Below is a small trained network, with its code and all its weights. Each question gives an input and a target symbol and asks what happens when units are switched off, that is, made to give their printed mean instead of their output.

import numpy as np


def w(rows, s, z=0):
    codes = np.array(rows[::2]) - 128.0
    scale = np.full(codes.shape[1], s)
    scale[-1] = z or s
    return codes * scale


def norm(h):
    return h / np.sqrt((h * h).mean(-1, keepdims=True) + 1e-5)


def f(y):
    return np.maximum(y, 0)


def softmax(a):
    e = np.exp(a - a.max(-1, keepdims=True))
    return e / e.sum(-1, keepdims=True)


def log_softmax(a):
    a = a - a.max(-1, keepdims=True)
    return a - np.log(np.exp(a).sum(-1, keepdims=True))


def net(x, mask):
    ids = ['βζηλξφ'.index(c) for c in x.split()]
    T = len(ids)
    res = E[ids] + P[:T]
    r = norm(res)
    for j in range(2):
        rows = slice(3 * j, 3 * j + 3)
        q, k, v = (r @ M[0][rows].T for M in (Q, K, V))
        z = softmax(np.where(np.tri(T) > 0, q @ k.T / 3**0.5, -1e9)) @ v
        o = O[0][rows]
        res = res + np.where(mask[j], z, o[:, -1]) @ o[:, :-1]
    y = f(norm(res) @ A[0][:, :-1].T + A[0][:, -1])
    res = res + np.where(mask[2:14], y, B[0][:, -1]) @ B[0][:, :-1]
    return log_softmax(norm(res)[-1] @ U[:, :-1].T + U[:, -1])


Q, K, V, O, A, B = {}, {}, {}, {}, {}, {}
E = w([
[137,150,51,181,232],'β',
[223,217,104,214,82],'ζ',
[102,150,172,219,153],'η',
[107,163,189,196,129],'λ',
[92,94,79,230,71],'ξ',
[135,170,148,9,98],'φ',
],0.014)
P = w([
[145,29,105,172,100],'0',
[105,67,96,146,94],'1',
[81,97,111,150,109],'2',
[71,130,104,148,110],'3',
[56,156,101,146,113],'4',
[43,183,96,144,116],'5',
[32,206,91,138,123],'6',
[24,237,94,129,119],'7',
[18,255,95,163,108],'8',
],0.0071)
Q[0] = w([
[17,233,208,95,130],'h0',
[101,71,5,137,115],'h0',
[116,247,182,132,107],'h0',
[234,11,180,69,163],'h1',
[234,119,48,129,79],'h1',
[127,88,80,151,53],'h1',
],0.014)
K[0] = w([
[107,250,55,138,171],'h0',
[60,21,131,131,63],'h0',
[181,211,52,159,130],'h0',
[209,13,201,125,146],'h1',
[60,100,129,114,93],'h1',
[125,148,180,132,141],'h1',
],0.017)
V[0] = w([
[53,106,149,149,64],'h0',
[234,37,92,134,114],'h0',
[185,151,143,158,88],'h0',
[159,56,123,151,146],'h1',
[141,111,160,95,33],'h1',
[247,125,193,139,85],'h1',
],0.013)
O[0] = w([
[202,138,183,142,109,133],'h0',
[35,220,180,141,193,153],'h0',
[73,93,212,89,86,254],'h0',
[133,127,47,139,83,90],'h1',
[176,88,147,102,15,105],'h1',
[255,89,78,114,131,141],'h1',
],0.0085,0.0092)
A[0] = w([
[104,173,109,125,175,92],'n0',
[86,107,34,87,248,151],'n1',
[148,126,113,139,71,104],'n2',
[191,140,93,207,101,131],'n3',
[98,80,161,65,158,92],'n4',
[127,50,25,202,78,120],'n5',
[81,30,228,73,184,1],'n6',
[215,205,75,157,88,77],'n7',
[177,102,159,110,147,85],'n8',
[88,162,75,151,120,122],'n9',
[117,146,165,166,148,134],'n10',
[141,114,46,85,66,118],'n11',
],0.017,0.0056)
B[0] = w([
[120,82,85,118,176,176],'n0',
[5,218,204,176,19,182],'n1',
[122,85,126,78,119,195],'n2',
[203,79,65,201,93,240],'n3',
[177,112,160,202,198,165],'n4',
[39,238,201,68,174,184],'n5',
[125,39,252,113,220,202],'n6',
[69,31,134,210,68,221],'n7',
[89,102,81,133,109,143],'n8',
[64,82,120,184,151,192],'n9',
[201,141,112,101,155,254],'n10',
[115,192,64,58,244,144],'n11',
],0.021,0.0082)
U = w([
[133,57,105,175,63,181],'β',
[155,189,187,114,85,50],'ζ',
[107,148,57,67,188,225],'η',
[126,65,255,127,218,3],'λ',
[201,235,125,164,159,109],'ξ',
[8,221,179,137,106,193],'φ',
],0.0067,0.002)

Each question gives the input, a string of symbols that net reads in full, and the target symbol t.
The units are the heads (3 rows each of Q, K, V and O) and the neurons (one row each of A and B). Each row of codes is followed by its name. A weight is (code - 128) times the scale printed after its matrix; where a second scale follows, it is the last column's (O, A, B and U).
mask holds one flag per unit, heads first, then neurons. A switched-off unit (its flag False) gives its mean, the last column of its rows in O or B, instead of its output. The means were averaged over made-up inputs and are rounded, as every weight is.
A unit's drop is (log p(t) with every unit on - log p(t) with that unit switched off) / (log p(t) with every unit on - log p(t) with every unit switched off).
The circuit of an input: a set's keep is (log p(t) with only the set's units on - log p(t) with every unit switched off) / (log p(t) with every unit on - log p(t) with every unit switched off). Starting from the 12 units with the biggest drops (on a tie, the unit counted first), units are removed one at a time, each time the one whose removal leaves the highest keep (on an exact tie, the one counted first), for as long as the keep stays at least 0.8.
circuit, biggest first: the units of the circuit, biggest drop first
unit that matters most: the unit with the biggest drop
top k neurons: the k neurons with the biggest drops, biggest first
heads that matter: for each layer, one digit per head in row order, 1 if its drop is at least 0.15 and else 0, layers parted by /
drop of u: that unit's drop, to one decimal
input φ λ ζ ξ η ξ ζ, target φ: unit that matters most : h1
input ξ ζ ζ β β η φ η, target φ: circuit, biggest first : (n1; h0)
input φ ζ η ζ ξ, target φ: heads that matter : 00
input ζ ξ λ λ φ ξ λ ζ ξ, target ξ: top 3 neurons : (n7; n6; n10)
input λ λ η, target ξ: heads that matter : 11
input β ξ λ λ, target φ: circuit, biggest first : (h0; n1)
input ζ λ ξ φ λ ζ, target ξ: heads that matter : 11
input ζ ξ λ ξ, target ξ: top 2 neurons : (n7; n6)
input ζ ζ ζ ξ ζ, target φ: circuit, biggest first : (h0; n3; n6)
input λ λ λ, target β: circuit, biggest first : (h0; n6)
input ζ ζ φ ζ, target ζ: top 3 neurons : (n6; n7; n3)
input ξ ξ φ λ λ λ, target β: top 2 neurons : (n3; n6)
input ζ λ ζ λ ζ, target ξ: top 4 neurons : (n7; n6; n1; n10)
input λ ζ φ ζ, target ζ: unit that matters most : h0
input ζ ζ ζ ζ ζ λ β, target φ: drop of n1 : 0.8
input λ ξ φ η η η, target ξ: drop of n7 : 0.1
input ζ β ζ, target η: drop of n6 : 0.2
